Table B holds the same points as the rows below and some others, measured another way and shuffled. Each row below is followed by which row of B it is.
B (72 x 21):
[[ 216  -80   19 -224  168   94   58  -21   64   77  134 -263 -137  -10
  -196  -24  -60 -140  380  316 -254]
 [-255   66  452   85   -1  258  104 -293 -335  -80  -20  156 -113  338
   209  -40  214  -96  -14 -156  -62]
 [  75   57  345  140  206  123  101 -422 -255  -94 -180   98 -133  124
   385   89  -60  -55 -128 -139 -220]
 [ 373   78 -320 -263  356  -14 -246  189  206  192  135 -318 -127 -339
  -382    6 -209   13  136  318 -195]
 [ -42  -20  237 -220  245  337  -20 -203 -158   64   73   74 -292  103
   -83  -29  108 -172  239  -53 -260]
 [ 119  -41 -165   48  321 -222 -221  102   42   61 -238  234 -192 -283
    -7   24 -116   82 -215 -220 -226]
 [  60  101 -278    7 -137  -56 -265  310 -201  129  209 -336  288 -180
  -205  -26 -152  -94 -172  148  197]
 [ 184 -173   66  121  167 -209   91  -39   15 -115 -291  291 -237 -134
   359   41 -116   32  -99 -175 -250]
 [ 198  -47 -429   43 -120 -316 -215  528  138   22   67 -171  118 -314
  -164  -98 -176   57 -149  164   90]
 [ 280 -182   19  -15  233 -226  148   76   50   16 -155  116 -130  -12
     3   31  -26   87   -2  173 -344]
 [ -99  -62   33   43  214 -310   13   63  176   68 -233  151 -234 -156
   -15   15   49   63  183  -97 -101]
 [-103 -219   92   98 -181 -183  139   98 -283   18  -55   49  104   27
   162   36    9 -187   76  -77   55]
 [-505 -133  492  179 -279  -17  283 -181 -162 -130  -92  135 -104  380
   249 -102  288 -201  356 -208   67]
 [ -62    2 -240   62 -260 -153 -169  511  424 -184  114  -72 -136  -39
  -200 -343   78  131   46  114   56]
 [  87  -65 -432   37  -21 -395 -252  660  244   41  -16   89   -4 -266
  -297 -161    5  213 -237   74   20]
 [-144   31  379  -24  -96  393  105 -187 -316  -84  203  -62    4  525
   -81 -156  252 -139   36  140 -176]
 [ -20  -18  208  203  269 -172   22 -236  -76  -20 -306  201 -111  130
    98   31   31   62 -171 -141 -325]
 [ -22 -146  -84 -117  108 -292   41  158   58  214  -43 -138  -72 -289
  -111   99  -73 -144  427   72   44]
 [ 146  -25 -238  -92  -44 -203  -47  490  263   20  123 -112  -76 -198
  -204 -119    0  136  111  294   72]
 [ 192 -196  210   49  -75 -276  461  150 -100  -12  -13   -8   84  176
   150   62  106   93  114  420  -52]
 [-189   14  423  303  -51    4  148 -435 -262 -173 -251  102  -76  155
   545   50  -31 -157  -14 -314  -34]
 [-321  -67  379  211  -21 -134  177 -111 -444   40 -195  317   60  255
   210   75  229  -33 -148 -231   21]
 [  52 -189  -62  -48   27 -483  244  329  459   37 -109  -62 -236 -247
   -25  -12   19  101  542  271   29]
 [ -92 -142  269  139   -8 -176  248  -20   91 -126 -170  191 -167  251
   106  -97  196   74  125   40 -197]
 [-108 -150 -113   70 -269 -202  -25  363    8  -90  -15  126  -95 -267
   246  -73  -44  -88   93 -200  255]
 [ 298 -236   75   51  169 -138  156  215 -179  -39  -78  339   45  391
  -195 -100  211  229 -457  260 -533]
 [ 131   37   56  265   20   30 -128 -134    3 -243 -121   13  -24  261
    70 -195  -60   57 -396  -40 -385]
 [-111   34 -238  -28 -265 -181 -123  361  163   23  112 -264  -87 -557
   193   -6 -204 -156  397  -72  527]
 [-115  101  380  132  406  210 -100 -525 -136  -31 -208  132 -167  519
  -209 -117  186   -4 -205 -116 -656]
 [ 207 -150  113  257  -29 -346  235  -29  -95  -92 -200  -27  149  119
   232   45  -91   48 -160  170 -180]
 [-107   52  -23 -195  329 -100 -115   -4   40  306  -24 -141 -181 -288
  -247  119  -19 -106  413    9    7]
 [-280  -33  -57   21 -221 -272   -3  269  -27  142   59 -208   94 -221
   -39   22    3 -160  348    9  370]
 [ 305  112 -252 -156  304 -176 -148  240  154  191   34 -180 -105 -447
  -139   99 -186  120   63  242   22]
 [-194  -47   73  -11  -64 -104   32  101   91   32   39 -130  -66   95
  -191 -105  128  -78  317  109  -17]
 [-157  -98 -219   -1 -155 -333 -107  358   43  143   22 -169   71 -293
  -142  -10  -65 -144  261  -10  243]
 [-268   98   -2 -115   39   32 -177  129   72  145  130 -171 -103    3
  -375 -118  154  -84  294   47   49]
 [ 255  -25  191  193   21  165   38 -336 -232 -270 -152   81 -110   12
   600   14 -251 -127 -257 -213 -214]
 [  91   47  -60   76  220  -98 -187 -128  117   11 -137 -146  -94  -62
  -106  -39 -147  -45   -3   -6 -286]
 [-113  -40 -226 -150  -53 -241  -99  446   54  227  132 -163   12 -302
  -287   -6   23  -60  297  128  255]
 [ -36 -115  -17   77   97  -80 -140  -21 -336   82 -151  173    8 -139
   131   78 -112 -174 -181 -323  -90]
 [ 168 -104  291  122  126  -63  246 -219 -183  -96 -188  149  -93  119
   365   86  -40   -2  -73   12 -240]
 [-312  102 -169   30 -172  -72 -300  208   50   50   63 -162  -62 -314
   -29  -86  -77 -172  198 -241  334]
 [-194   58 -113  -85  -92  -67 -155  235  -60  131   92 -117  -78 -416
    70   41  -78 -161  278 -156  402]
 [-264   -2  -56   27 -490   59  -78  439 -105  -95  283 -103   87   47
   -30 -230  140 -109   54   12  379]
 [ 109  -11  174 -162  448  -43  108   47  -84  179  -99  301 -265  -18
   -96  103  197  189    1  104 -225]
 [-326  271 -214 -207  265   19 -473  257   78  332  106  -86 -189 -385
  -478  -24   81   -7  180 -149  231]
 [  -3 -113  108   62 -134 -211  219  293  -60  -28   16  102   22  116
    52  -54  172  115   -2  198   56]
 [ 145  -70  193   35  131   69  101  -47 -112 -139 -109  302 -246   51
   296  -23   39   66 -156  -94 -207]
 [-338   21  574   68 -158  279  268 -302 -355  -66  124  -77   50  653
    -8 -110  345 -168  184  121  -97]
 [  51 -210  145  255 -179 -114  139    7 -402 -171 -166  267   92   75
   480   25  -72  -97 -332 -236  -45]
 [  24   82  169   31  382  191 -181 -244 -346   27 -188  368 -219  -45
   201   73   -8   -2 -373 -374 -252]
 [-356  154 -199   80 -126 -126 -378  182   85  101   38 -243   11 -258
  -189 -106  -65 -149  148 -206  290]
 [ 198 -204  206   43   19    6  242   90  -14 -189  -33  249 -146  344
    59 -149  182  120 -126  192 -385]
 [ 305  -95 -136  -28  164  -87  -82  153  -32   29    2  -46   30   16
  -204  -52  -79   29 -192  203 -341]
 [ 203  -61   95  164  111  160 -116 -389 -274 -161 -165    7  -64  -21
   387   24 -310 -247 -228 -283 -327]
 [ -31    8   48  -36  159 -183   37  -83    8  176  -63 -236  -47 -192
   -31  123 -100 -128  356   81   25]
 [ -25  -63  133   23  -46 -192  212  162  -35   66   48  -99   85  185
  -142  -27  165   52  143  318  -20]
 [  20   23 -273  205 -111 -445 -150  348  312  -41  -77 -215   90 -139
  -175 -144  -81  127  -60  158   31]
 [-186   21    5   81   42 -202  -80  146   64   47  -83   52  -73  -10
  -133  -78  111   55   23  -48  -12]
 [ 236  -95  -44   65  161 -182   13   59   -6  -22 -151   92  -98 -160
   160   40 -135   43 -115    0 -183]
 [ -58  297 -221  -72   73   83 -395  205  256   61  184 -323  -93 -150
  -384 -188  -10   63   50  142   68]
 [ -42  121 -123  -32 -109  248 -317  241 -171  -32  233  -56   31   33
  -189 -195   41  -43 -264  -24   44]
 [ 252   41 -214   78  -64   14 -204  224  323 -226   91 -190  -72   82
  -186 -305  -82  110 -178  235 -281]
 [  12   50 -123  -51 -218  -28  -53  256   85   48  299 -514  179   72
  -346 -158   -1  -99  242  428   99]
 [-381   13  268  143 -125   11   14 -291 -130  -19  -88 -136  -64   71
   194  -12   -2 -301  336 -259   91]
 [-310 -109  290 -148  231 -129  174  -29 -240  303  -81  168 -133   33
  -141  146  259 -109  396  -49    1]
 [ -78 -107  390  204  -35 -211  370  -36 -353  -18 -166  259   87  284
   301   94  211   83 -140   45  -20]
 [-146  -27  237  128   41    9   35  -60  136 -191 -143  241 -278  267
    48 -201  208   87   -7 -108 -271]
 [  30  -93 -112  -43 -205  -42  -20  396 -216   39  177  -26  122  -61
   -49  -61   24  -64  -70  111  160]
 [  -6   87  -72 -176   87 -122    8  365  297   99  120  -72 -247 -251
  -153  -52  117  153  339  240  190]
 [ -45 -168  -59  233 -322 -281   45  246  -44  -94   17 -175  287  283
  -173 -184   46  -55 -108  208 -106]
 [ -43  -73  397  239  -65 -238  406 -200 -309  -60 -241  156    4  -37
   692  224  -36  -34   48 -105  193]]
Rows of B count from 0, top down.

[  -1  384 -145   39  320 -165  394 -107 -229  -13  -14 -123   91 -251
   28 -117  -58  -53 -368 -138  317  186 -162 -259  -49  237 -392 -155
  179] | 28
[  14 -218  189  -80 -103  114 -113  -39  209  -11 -115  -36 -125  254
  133 -389  162 -132  175   67 -155  301  167  188  -37  -83  249  173
 -101] | 42
[-134 -181  141  -12  345  156  -58   90  124   49  186  124 -255  229
   56  141 -160   88 -312  -68   75   23  -21 -267  103  -41 -512 -260
   72] | 10
[ 139  207 -442  -35   62  249 -535  372   -9   74   17  611  169 -110
 -118  587 -389  186 -292   37  339 -121 -562  159    9   61    9 -785
    0] | 70
[ 364  143 -205  -12  -49 -174   13 -100  -25  -94 -281  252   65   54
   42 -290  147  -44  347  244  -52  164  133  455 -251  -75  378 -132
 -206] | 6
[ 144  -17  -37  -55 -128   89 -162   73  384   76 -116  224  -58   90
 -122   59  -15   47  116    6   62  123 -133  157   99    5   -7 -106
   30] | 20
[ -82  198  106  -20  219   40  -17 -212  127 -220  194  308  -55  113
  -28 -186 -129 -167  231    1  -64  418 -103 -136 -139 -169  130    8
   13] | 51
[-225 -182  157  123  195  103 -172  172   24   19  197  204  -95  273
  210   19  -18   75 -325 -154  177 -253   -8   16  193  -18 -475 -244
  158] | 17
[-211 -137   30   92  169  129 -232  234 -105  -65  257   52  -35   12
  244   15  -66  -12 -136 -218  -19  193 -169  -60   57  -34 -252 -185
   71] | 23
[ -69 -149  -55   96  -22  109 -197  269 -333  -73   58 -210  191 -210
  335 -114   51  -22 -160 -315   -2  264 -164  105    9  132  -43   25
   23] | 52
[-163 -275  104  -49  108  221 -369  209  323  -10  246  222 -337  274
   99   48  -80  -49  224   44 -287  378  -77  -20   31 -262  -72 -247
  -82] | 24
[-159  328  142  194  -23 -161  122 -166   76 -208  140  166  217  -37
   63 -356  106 -166  158 -287  182  129 -152   66  100   39  -96  253
  302] | 54
[ 265 -185 -115 -300  221  244 -222   -1   94   97 -221  238 -324  338
  -10   -6 -152   -8  -37  498 -133  270  151   83 -311 -171  373 -469
 -408] | 21
[-106  136  236  282 -105 -216  312 -201 -459 -248  -84 -331  495 -162
  392 -749  370 -160 -175 -497  287  -36  131  225   62  292  -27  643
  285] | 3
[  21  179 -185   33  145   32 -210  138  110   -4   99  472   -7   60
  -42  207 -174   49  -31   42  166  -11 -252   86   12  -60 -150 -479
   55] | 57
[ -22  -41  -44  -44  345   11   -7   47   63    0  115  167 -298  168
   83    2  -92  -19    0  140 -111  266   29 -111 -112 -151 -227 -381
 -102] | 58
[ 272   31 -229   37   57   14  -21  178  -78  111 -201   79  131 -150
  -32  258  -83  231 -370 -137  329 -164 -164  102   88  244 -330 -284
   61] | 53
[ -15   82  -67   39   96    1 -166   33  -21 -108   69  315   -1  135
  132 -159   -3  -79  122   74   -3  129  -46  197 -107 -123  115 -233
  -41] | 8
[ 238 -464   -2  -33 -203   75  -48  285  108  220 -323 -397 -118  -16
  170  -81  246  134 -126 -123  -67  113  159  244  152  192 -223   64
  -74] | 69
[ 137  -11   -9 -236  141  287 -146  -61  233  129 -171  265 -130  240
 -169  114 -222   34 -328  224  228   23  -60  -81  -52   32  104 -306
  -93] | 39
[ 155  194 -255  192 -105 -106  -22  249  -19  -32   14   -5  289 -484
  -37  262  -44  140    6 -482  187  192 -451   56  186  261 -406  -16
  261] | 62
[  34  -37   -3  -95   50  104 -120   66  441   90   14  200 -253  151
 -119   80  -79  -17  131   84  -57  296 -120  -43   49  -92 -121 -227
   -8] | 41
[  22  -85 -236    4   20  136 -268  430  235  138  121   41 -141 -223
  -40  433 -164  121  -15 -201  -56  368 -425  -94  158   48 -412 -397
   75] | 13
[ 372   15 -265  -96    4 -149  142   41   95   42 -263 -136 -152 -162
  -10 -125  118  -18  342  156 -246  571   49  154 -200   -4   74 -129
 -212] | 61
[-178 -178  323   89 -249  130 -291  -14  199 -199  119   85   81  194
  223 -462  190 -199  382 -221 -173  302    7  268   79 -134  318  431
   74] | 27
[-265   20  110  146  106  105 -182   70 -288 -223  264   51  219  -63
  297 -218  -28 -123 -100 -333   58  218 -185   -3    1   11   -6   96
  137] | 33
[  99 -357  232  -34  196  -15  260 -161 -393  -82 -199 -472  -80  144
  412 -617  271  -83 -156  -16 -162  273  503   50 -218   52   56  336
 -212] | 44
[ 554 -115 -464  -86 -354   58 -108  418   36  305 -536 -296  183 -461
  -70  306   64  257 -199 -151  169  147 -260  338  109  405  -82 -191
  -65] | 15
[-235 -395  164  194   65  258 -397  437   42   51  284  105  -12  108
  236  310  -82  217 -390 -450  157 -252 -197  -18  385   73 -666 -163
  243] | 22
[-168 -107  161  226  253  -25  -11   54 -320 -201  242   47   94   63
  342 -185   48   13 -159 -312   57  -20   46   -5   34   -4 -344   60
  131] | 9
[ 127 -100 -116 -166  -14  227 -383  135  250   79 -106  359 -154  239
  -31   54 -109   -6   86  271  -57  179  -79  211  -96 -136  300 -396
 -197] | 49
[ 304 -217 -186   52   26   77 -234  251 -190   -6 -145  117   82  -46
  137  164  -16  209  -80  -74   15  -27  -16  290  -41   57  -69 -231
 -131] | 56
[ 161 -126  128 -156  355  -98  407 -254   98   25 -143 -224 -406  197
   45 -338   90  -80   51  212 -214  473  371 -213 -219  -75 -163   21
 -194] | 45
